Below are the code and all the weights of a small trained network. Each question names an input and a class and asks about switching units off, where a switched-off unit gives its printed mean instead of its output.

import numpy as np


def w(rows, s, z=0):
    codes = np.array(rows[::2]) - 128.0
    scale = np.full(codes.shape[1], s)
    scale[-1] = z or s
    return codes * scale


def norm(h):
    return h / np.sqrt((h * h).mean(-1, keepdims=True) + 1e-5)


def f(y):
    return y / 2 * (1 + np.tanh(0.7978845608 * (y + 0.044715 * y**3)))


def log_softmax(a):
    a = a - a.max(-1, keepdims=True)
    return a - np.log(np.exp(a).sum(-1, keepdims=True))


def net(x, mask):
    res = np.array(x, float).reshape(1, 2) / 4 @ E
    u = 0
    for l in range(3):
        y = f(norm(res) @ A[l][:, :-1].T + A[l][:, -1])
        res = res + np.where(mask[u : u + 9], y, B[l][:, -1]) @ B[l][:, :-1]
        u += 9
    return log_softmax(norm(res)[-1] @ U[:, :-1].T + U[:, -1])


A, B = {}, {}
E = w([
[137,160,141,90,135,141],'x0',
[254,148,115,118,167,110],'x1',
],0.0076)
A[0] = w([
[35,73,119,172,115,106,23],'0.n1',
[118,122,169,233,83,121,6],'0.n2',
[37,122,186,153,108,106,120],'0.n3',
[65,155,141,119,124,101,153],'0.n4',
[99,89,136,194,131,116,112],'0.n5',
[2,119,101,135,132,134,186],'0.n6',
[8,134,140,135,124,136,64],'0.n7',
[107,95,81,144,147,86,24],'0.n8',
[74,151,138,50,101,111,61],'0.n9',
],0.0087,0.0015)
B[0] = w([
[171,147,41,7,200,144,227],'0.n1',
[153,116,122,209,135,164,159],'0.n2',
[159,119,111,92,63,125,223],'0.n3',
[55,67,154,59,97,199,170],'0.n4',
[108,159,180,240,135,186,169],'0.n5',
[140,177,209,162,12,98,254],'0.n6',
[163,52,159,74,165,9,239],'0.n7',
[97,141,145,155,132,208,137],'0.n8',
[104,153,63,151,89,206,169],'0.n9',
],0.011,0.0079)
A[1] = w([
[116,143,109,97,85,71,23],'1.n1',
[149,74,96,145,111,132,107],'1.n2',
[109,138,116,114,99,111,75],'1.n3',
[82,125,95,54,123,54,68],'1.n4',
[79,57,206,83,56,29,22],'1.n5',
[18,160,129,75,190,174,54],'1.n6',
[78,7,61,216,175,108,6],'1.n7',
[123,141,193,79,200,43,90],'1.n8',
[91,104,188,79,209,181,117],'1.n9',
],0.011,0.0015)
B[1] = w([
[175,89,142,93,120,125,171],'1.n1',
[75,157,176,107,121,160,133],'1.n2',
[191,78,139,124,136,99,139],'1.n3',
[223,175,136,179,174,128,176],'1.n4',
[143,102,193,57,4,201,245],'1.n5',
[74,110,154,118,230,172,129],'1.n6',
[121,109,240,156,150,37,134],'1.n7',
[89,165,72,113,92,123,177],'1.n8',
[130,95,187,155,149,85,118],'1.n9',
],0.015,0.011)
A[2] = w([
[69,89,109,101,201,160,88],'2.n1',
[117,168,1,95,84,100,178],'2.n2',
[108,55,111,198,162,154,115],'2.n3',
[152,161,111,162,101,155,71],'2.n4',
[100,54,199,189,131,62,128],'2.n5',
[113,140,94,153,158,135,6],'2.n6',
[68,126,125,122,66,124,159],'2.n7',
[155,155,62,92,125,108,196],'2.n8',
[99,57,111,95,39,91,135],'2.n9',
],0.015,0.0017)
B[2] = w([
[66,10,139,121,195,156,137],'2.n1',
[123,161,44,121,177,51,253],'2.n2',
[126,123,120,88,114,75,139],'2.n3',
[114,163,109,136,160,166,155],'2.n4',
[116,175,251,185,160,59,147],'2.n5',
[138,126,170,105,111,169,140],'2.n6',
[176,115,94,100,127,92,155],'2.n7',
[70,125,78,96,102,82,215],'2.n8',
[122,130,148,48,56,107,211],'2.n9',
],0.016,0.012)
U = w([
[148,133,161,81,52,155,209],'0',
[135,217,114,200,163,247,90],'1',
[139,108,102,220,134,158,3],'2',
[106,180,237,213,173,88,94],'3',
[89,186,25,130,165,73,184],'4',
[52,57,139,136,212,183,83],'5',
],0.015,0.0064)

Each question gives the input, the list of numbers given to net, and the class t.
The units are the neurons (one row each of A and B). Each row of codes is followed by its name. A weight is (code - 128) times the scale printed after its matrix; where a second scale follows, it is the last column's (A, B and U).
mask holds one flag per neuron, layer by layer. A switched-off neuron (its flag False) gives its mean, the last column of its row in B, instead of its output. The means were averaged over made-up inputs and are rounded, as every weight is.
A unit's drop is (log p(t) with every unit on - log p(t) with that unit switched off) / (log p(t) with every unit on - log p(t) with every unit switched off).
unit that matters most: the unit with the biggest drop
k most important neurons: the k neurons with the biggest drops, biggest first
top k neurons in layer l: the k neurons of layer l with the biggest drops, biggest first
drop when u is switched off: that unit's drop, to one decimal
input [5,1], class 5: top 2 neurons in layer 1 -> 1.n6; 1.n5
input [7,8], class 4: unit that matters most -> 1.n5
input [2,1], class 4: 4 most important neurons -> 0.n4; 0.n6; 0.n7; 0.n3
input [-6,1], class 3: 2 most important neurons -> 0.n6; 1.n7
input [-8,7], class 3: 3 most important neurons -> 0.n3; 0.n1; 1.n7
input [6,2], class 4: 2 most important neurons -> 0.n4; 0.n6
input [7,0], class 5: 4 most important neurons -> 0.n6; 0.n7; 1.n6; 0.n3
input [0,2], class 4: 3 most important neurons -> 0.n6; 0.n4; 0.n3
input [-4,3], class 3: 2 most important neurons -> 0.n1; 0.n3
input [-8,1], class 3: 2 most important neurons -> 1.n7; 0.n6
input [-8,0], class 1: top 3 neurons in layer 0 -> 0.n7; 0.n1; 0.n5
input [-7,6], class 3: 2 most important neurons -> 0.n3; 0.n1
input [1,0], class 5: 4 most important neurons -> 0.n6; 0.n7; 0.n3; 1.n6
input [-4,6], class 4: unit that matters most -> 0.n6
input [5,0], class 5: 3 most important neurons -> 0.n6; 0.n7; 1.n6
input [8,1], class 5: drop when 1.n6 is switched off -> 0.3
input [-6,6], class 4: drop when 0.n2 is switched off -> 3.1
input [-4,0], class 1: drop when 2.n2 is switched off -> 0.1
